Table B holds the same points as the rows below and some others, measured another way and shuffled. Each row below is followed by which row of B it is.
B:
1: [-158 -147 -182 -203   94   14  108   34  -14  154   35  -89   29 -225
   98 -115  -97    5  -79  -17   15]
2: [ 115  -56  210  175  162 -166 -105  -58 -284  175 -144   14   96  481
   11  -73    2 -369  307  114 -205]
3: [ -13   26  164  236 -246  -74  -62   34 -171  158  -53  339 -107   74
  -89   36  145 -165  285   80   -7]
4: [ -21 -392 -154 -137   30   44  115  151   71  -24   -7 -211 -106 -382
  -76  219  194  -20 -163  -78   95]
5: [  54  374  388  314 -212  -92  -34   32   94  252  289  501 -109  308
 -104 -409   93  -94  348  221    0]
6: [  14  244  340  492 -163  -18 -107   24 -242  481 -121  405  -71  380
  -96 -227  114 -384  544   40  -92]
7: [ 186 -152  -38  -84  207  -19    0   72  149 -309   16 -104   53  293
 -116  117  216   27 -272    8  -84]
8: [ 146 -169   30 -368  -48 -148  196  295  177 -231  118 -283 -114 -530
   12  109  468   29 -297  -23  131]
9: [ -46   89   19 -276  -25 -258   27  172  196 -338  142   42  -78  -69
   80  117   90  176 -271  151  -68]
10: [-140   -3 -352   81  -27  123  -56  -58 -276   29 -230   80 -320  237
 -154  -79 -296  191  277    5   23]
11: [-172 -336 -365 -366  146  -35  132   10  -92 -164  -79 -183  124 -313
  193  165  -59   19 -449  -69  -83]
12: [   9   22  -15   73   59   45  -76 -112  168  157  153  242  -19  220
  -54 -271 -151   17  115   90  155]
13: [ 156 -442  164  -60   21 -245   39  -53 -301 -178   20  -20  291  101
   27  306  305 -309  -87  180 -270]
14: [-239   59   22  -58  -71 -123  -69   69  -12  206   -5  185   -3   11
   36   38 -133   44  253  129  -61]
15: [ -65  -89  -41    0  -96  -21  -43   55  -86  296  -68  -15 -270 -187
  -69  -80  -82  -17  439   48  226]
16: [  28  -32 -247  177  183  199  -31 -132 -204  121 -136   12 -146  485
 -174 -298 -233   24  226  -20  -14]
17: [ -42  215 -285 -229  197  -15  -13   59  117  -85  -66 -152 -312  120
   51 -317 -287  250  -33  -16  149]
18: [ -68   14   53 -187  124  -44   42   65  206  119  187   66  242   59
   45 -136   70   37  -62   76  -71]
19: [  95 -435  -94 -273  148 -143  -40  -61  -57 -176  -56 -131  229   -3
   46  280  112  -84 -142   71  -16]
20: [   9 -182 -106 -408   27 -113   14  151  263 -304  117  -95   54 -147
  -50  253  186  289 -197   94   61]
21: [  -3   52    1 -136   66   46  -54  104  284  219   35   35   17  -23
  -51 -145   83   74  141  -34  221]
22: [-145   94 -153 -254  134   75  -37  111  425   70   64  107  135  -19
   32  -63   -8  214 -197  -83  125]
23: [  -5   89  239 -146   48 -237  -34   95   33  183   37   57  178   31
  156  -84  119 -186  118  106  -67]
24: [ 192  148  660  141 -217 -367  -51  112  -90  267  202  256   80  136
  -11 -124  374 -354  522  310  -85]
25: [  62 -426   88  -50   71  -73  -55  -77 -132  187  -37    5  302   19
    6  181  152 -282  149   75  -24]
26: [-176 -133    6   29  144   15   -5    9 -160  378 -116   12  217   91
   63  -25  -57 -237  164  -17 -185]
27: [  11  329   45 -119  199   63   20  165  294  342  121 -133 -161  167
  -77 -552  -71  152  332   16  170]
28: [  85   -8   32 -389    3 -144  -22  101  447 -160  196  102  149 -227
   91   36  254  127 -291   36  253]
29: [ -86   -9   63  130   77   41   16   23  -98  398   23   24  -47  153
  -72 -259 -100 -121  368   73  -58]
30: [-122  -19 -147  -72  -22  -37   11   69  -70   64  -90  -16 -220 -108
   12  -30 -110   45  101   11   62]
31: [ 130   21  204  -80   51 -147   53   90  107  -23   71  104  239  -15
  144  -45  362 -273 -295  -27  -69]
32: [ 271  118 -142   78  192  245   26  -53  212 -148   76  129   10  496
 -201 -390  160  110 -236 -103  105]
33: [  87  111   47   40  175    9  -24 -125  152   86  279  162   33  463
  -76 -455 -170   75  127  192   15]
34: [  98  -65  -78 -203  -60   10   58   10  180  -63  218   73  -64 -125
  -87 -181  116  190  -10   81  243]
35: [-332   16 -205 -356  -57  -82   83  181  150   64   24   18  -42 -481
  183   58  -81  178 -181  -26   48]
36: [  19 -290   90  -98  256 -127   15   32  -60  -26   42 -167  258  270
  -23  154   77 -142  -16  146 -304]
37: [ 289   87  481  374 -284 -289  -14    5 -391  150    0  248 -247  108
  -17 -192  300 -510  415  185    0]
38: [ -25   55 -104  -67  181   20   15  113   23   38 -135  -99  -49  135
   17  -94   13  -30  -72  -93  -46]
39: [ 216  153  204  111   91  -60  -31  -63  -62  131   69  157   96  438
  -21 -390  113 -199  174   91  -27]
40: [ -19 -151   71 -101  234 -118  -41   86  -18  108  -82 -169  144  169
   40   93   30 -159   83   48 -159]
41: [-113 -251 -169  -83  202   58   43  -29   89  140   78  -91   34  -38
   12  -74 -170  -13  -67   16   23]
42: [-235  119 -241   28  -45  222   65   41  147  228   99  213 -163  -39
 -104 -281 -173  242   65  -42  110]
43: [ -43  357 -154  -61  297  252  -78  -14  421  371  111   80  -36  417
 -103 -660 -287  273  240  -54  257]
44: [ 289 -197  147  144   37 -182  -71  -77 -373 -275 -164   82  121  517
  -78  199  287 -299    5  115 -257]
45: [  35   60  212  175  -33    9   47  -26  -55  380  187  204   45  149
  -53 -385   55 -186  319  119  -19]
46: [ -53   76  -32 -169   79   46   -5   48  209  162   61  134  190   59
   21 -166   74   73  -16  -20   63]
47: [-179  209 -140 -126   89  -35   13   49  155    0   99  102 -116  127
   55 -234 -250  211  -55   79  -27]
48: [  -1  143  334   34    8 -129  -33  175  111  273  111  103   86  168
  -48 -107  183 -122  311  132 -103]
49: [-151   99   50 -243  101 -133  144  187  282   41  300  -64  -37 -187
  109 -198  -39  114 -159  124  -65]
50: [  61  142    7  247  166  170 -165 -210   55  346   69  308   61  713
 -190 -476 -250   24  455  109   80]
51: [ -89 -213 -337 -258  206   99   90  110   80  -54  -74 -292  -98 -135
  -42   27  -55  170 -163  -95   42]
52: [  86 -303  106 -159  112 -199   53   79 -239  -97  -29 -226  165  127
  -30  210  212 -145   83  163 -282]
53: [ -40  151 -173  -47   67  129  -99  -33  -36  315 -141   60 -107  236
 -103 -345 -174  143  454  -31  204]
54: [ 221   -6  255 -156  141 -235  -90   94  137 -166   52  -14  215  337
   -9   87  298  -88  -10  142 -104]
55: [  85  132  -90    9  220  -35  -33  -75   49 -102   60   31 -133  426
    1 -337 -224   46  -55   88   -5]
56: [  62  -72   36   83  -49 -100  -38   13  -45 -123   17  142 -117  146
  -73   71   74  -55   16  109  -28]
57: [-273  407   93  -89  -20  -48    8  162  249  433  190  178 -112  -49
   76 -433 -208  154  314  106   63]
58: [  71 -375  -56 -348   43 -230   16   36 -160 -210 -102 -187  150 -178
   95  326  203  -96 -123   74  -55]
59: [ -53   61   77 -120   15 -148  -19  117  136  181   48    0 -118 -182
  105 -126  -22  -68  104   44  143]
60: [-244  416  424  308    5 -324  -60   92 -343  402   74  185 -153  608
   19 -310 -348 -178  737  405 -517]
61: [  82  -28  245  288  111 -142 -150 -185 -289  341   16  135  -11  575
  -57 -278 -237 -293  620  278 -113]
62: [ 123 -114  497 -105 -148 -455   81  213  -55   -9  191  -34   41 -295
  136  160  412 -355   57  247 -128]
63: [  19 -358  -54  -38   56 -106   46   10  -85 -184   28  -68  -16  -34
  -20  233   68 -111 -186   91 -110]
64: [ 231 -403  301  -30 -129 -188  135   47 -190  -28   66   77  357 -277
   83  233  651 -500 -239   20 -116]
65: [ -77  282   20  164  139   90  -60   -2   26  412   47   88 -187  433
 -118 -527 -300   57  503   93   31]
66: [-247  105 -171  127  211  162  -24  -35   79  381   31   81 -117  272
  -36 -372 -434   65  211   14  -17]
67: [  52  277  319  328  -15 -289 -136  -80 -421  381  -76  122 -333  445
   64 -450 -315 -366  737  270  -67]
68: [ -81  309 -240  250  -45  209  -43  -84 -102  272 -178  323 -308  194
  -14 -479 -241  -18  132 -161  206]
69: [-122   38  -83 -316   97  -38   10  107  348   11  239  -19    1   -9
  -45 -117 -102  342   44  151   80]
70: [ 155 -517  157  -81  -90 -296  106  115 -282 -200  -73 -189   25 -399
   91  455  436 -429 -213   50 -115]
71: [-142  162   19  -22  145  -46  107  164  252   13  207   21  -96   27
   67 -210  -79   29 -253   40 -137]
72: [-172    9 -121    8  291   61   25  -33   13  252   39  -50   45  271
   38 -289 -316  -31   56   37 -139]

[ -27   -6 -141  -56 -148   13  199 -128 -110  -89  -81 -303   73 -199
  -38    8   99  -90   96 -179 -229  -58   63  117   21 -185 -397   -4
  214   32  352  -30]  56
[-171   39   42   61   71  -40  242   -8   79  139  164 -188   11  161
   77  258   -8   31  -22   95 -130  -96  299 -110   27  -26  -82   29
  -13 -105  -65 -298]  59
[ -26  194  314  107   57  120 -124   85  228  115  206  233  256  570
   36  148 -279   36 -220  228  221  -33   64  -46  391  103  429  103
  -41 -291 -316   23]  39
[ -37   25   22 -216   98  -68  271 -141  -49    9 -243 -455 -463 -158
  105  126  175 -176  168 -105 -282  249  122   79 -293 -160 -140  -54
  154   69  162 -187]  23
[  85 -110 -203 -110   19   49  227 -105 -239 -150 -401 -541 -334 -396
   27  -71  128 -104  168 -362 -266  176  -85  158 -153 -175 -523  -58
  188   75  387 -138]  62
[ 140  -83 -168  120 -257   97 -313 -224 -182 -294  -97  -33   90 -169
   40 -128   19 -103  -25 -351   68  -31 -124  272  334 -192 -166  331
  258   24  318  356]  55
[ 161   32  109   44  -94   87 -187 -186  -91 -176 -232 -257 -108  -94
   39  -21  -26 -118  -79 -193   95   43   -8  227  105  -60 -103  237
  103 -116  199   96]  54
[ 187 -186 -273  101  -30  125 -237  120 -221 -293 -237 -172  -36   -5
   29 -108  -36   32  -94 -275   38    8 -230  183  197 -106 -372   81
   -2   41   93  118]  14
[  58   -9    4   40   87  -35  -15   46 -123 -138   66 -178    4  107
   91  185  -81   37  -88  -49   28    1  -67   -6   64  -84 -111   15
 -148   19  -61 -110]  57
[  79   23   64 -160   72   18 -273   58   31 -224 -192  172   17  294
 -115 -151   38 -227 -173   26  -26  121  -84   88  124  -40  117   35
  177 -202 -290  100]  44
[ 115  -39   35  166   43  146 -133   83 -157  135  389  239  363  390
   -9   67 -276   99 -100   36  112  -14 -234  -80  513  139   19   88
  -18 -153 -177 -131]  71
[  -6    7  -73  265  -35  118   14  -24  -32   66  262   58  230  130
  155  108 -262  168  -10 -168  147  -32 -118  -23  478  -78   61  100
   24   -4  124  112]  72
[-178  121  138   28  149  -39  337  -51  116  176  157 -175  -37  130
  116  272  -87   35   26   58  -93   31  216 -148   48  -42   88  -43
    2 -112  -51 -280]  40
[ 134 -142 -305 -217 -131   32  106 -203 -319 -175 -327 -415 -329 -421
   26 -139  233 -216  279 -405 -344  259 -205  281 -121 -282 -476  -12
  370  257  516  111]  47
[ -15 -157 -222  254   64  -45 -300  162   12   94  400  306  220  480
  112   65  -88  116 -171   14  102 -106   44  -97  395  -58   32   77
  -72   16 -283   79]  41
[  35  -40 -123  -60   32  -99   33  -18 -173 -220    9 -197   -6  -48
   41   98   50  -57   -8 -138 -113   17  -86   31  -13 -209 -232  -50
  -16  114   58  -32]  35
[   5    6  -45  244   75   80 -150  181   66   18  273  247  317  432
   92   74 -284  176 -185  -13  220  -69 -121  -88  495  -34  169    2
  -99  -83 -201  121]  1
[  -3  -42 -181  -97   52 -114 -142   76  -52 -447 -176   50  131   39
  -92 -122   94 -146 -156 -160  -87  -27 -103   33   65 -259 -157  -83
   96  -24 -127  148]  10
[-130  138   38 -117  -57  -64  402 -267   25   22  -95 -330   -5 -287
  -22   39   94 -157  157 -174 -255   37  182   22  -63 -222 -191  -85
  305  -54  383  -93]  68
[  65   62   32   80  136  179  -32  199   57  -90 -101   87  137  284
   21  -50 -284   86 -129  -85  155  101 -262  -11  374   -8  139  -93
   -4 -167 -143   88]  52
[  75  -43   27  114  114   57 -372  180   16 -338 -144  179  243  331
 -127 -118 -107  -41 -382  -12  169 -140  -34   -9  304   45  -39  121
  -45 -359 -410  -15]  37
[ 110  -61 -187  109 -138  180   34   33 -117   38  -41 -249   20   13
   99   12 -101   95   76 -194  -12   16 -131  183  232  -98 -279   19
   72  112  343  122]  69
[  85   57  129  129  169   40 -232  182  116  105  175  253  239  539
   -2  -13 -241   49 -255   97  222   16  -71  -90  361   54  212  -83
  -91 -222 -325   28]  64
[ -12  -15  -84 -268  180   12  275  121 -235 -394 -204 -252 -163  -64
   15  156   12  -70   76  -90 -268  205 -315  -14 -103 -134 -159 -119
    2   78 -129 -239]  60
[-178   72   -7  -37  217  -82  403   77  100  200  146 -143  -37  158
   89  194  -51   46   67   31 -181   89  119 -194   -4 -117   -8 -265
   11   -6  -62 -255]  29
[  66    8   45  -95  -14 -189 -167 -234 -119 -157   39  -56    1  -46
  -34   -9  152 -252  -65 -112  -77   39   66   65  -28 -189  -90   85
  148  -27   29   25]  7
[ 120   53  154  -40   11  -84 -122 -246 -111  -75  -22 -155  -96  -63
   33   32   29 -186  -40 -140   22  113   10   93   19 -114  -14  111
  101  -63  103    2]  31
[  65  -21  -59  -85  -29  -90 -143   12  -80 -176  -16 -112   12  133
   -4   48  105 -122  -89  -12  -78  -19   24  105  -28 -166 -171    3
   12   53  -25   55]  20
[-126   88   49 -120   76  -72  380   -4  -50  195  359 -127   63  192
   84  331  -30    3  140  145 -243   66   32 -131    4  -84  -10 -144
    3   99  -17 -283]  49
[-186    3  -85   32   94  -99  272   25   35  227  386  -14   80  228
  117  256  -17   59   74   74 -183   -8  160 -176  107 -110  -10  -96
   22   68  -68 -206]  66
[ -20  100   12   51    5  -17   86 -118   86 -196 -295 -331 -108 -188
   86   -2  -22  -48  -44 -266   46   22   93  102   21 -244  -84  -14
   85  -58  257  136]  53
[-156  134   59  -56  117  -65  372   56  133  241  219 -137   39  236
   99  242  -72   39   77  107 -144   56  127 -131   15 -122   66 -240
   -2   30    2 -160]  45
[ 150   19   43   78  109  127    7    5  -60    7 -198 -121   73   -9
  -61 -186 -186  -14  -77 -242   86  110 -175   23  251   -3 -164 -111
  110 -228  122  -44]  8
[  46    1   68   53 -133 -133 -311 -120  -19  -86  179  -98   45  228
   63  192  116 -113 -177  100   42 -172  284  135    8 -101  -66  261
  -69    4  -54   58]  28
[ -88  135  144 -119    0  -13  280   68   21  145  257 -149  198  309
  -30  288  -38  -16   -2  270 -191  -83  127  -58   -3   -2  -80 -115
  -42  -45  -64 -277]  5
[ -10   30   35  176  110  133   -3  134   77   75   85   58  147  317
   64   62 -244  125 -124  -11  126   -7  -42  -69  360   40   88    5
  -34 -178 -141  -53]  65
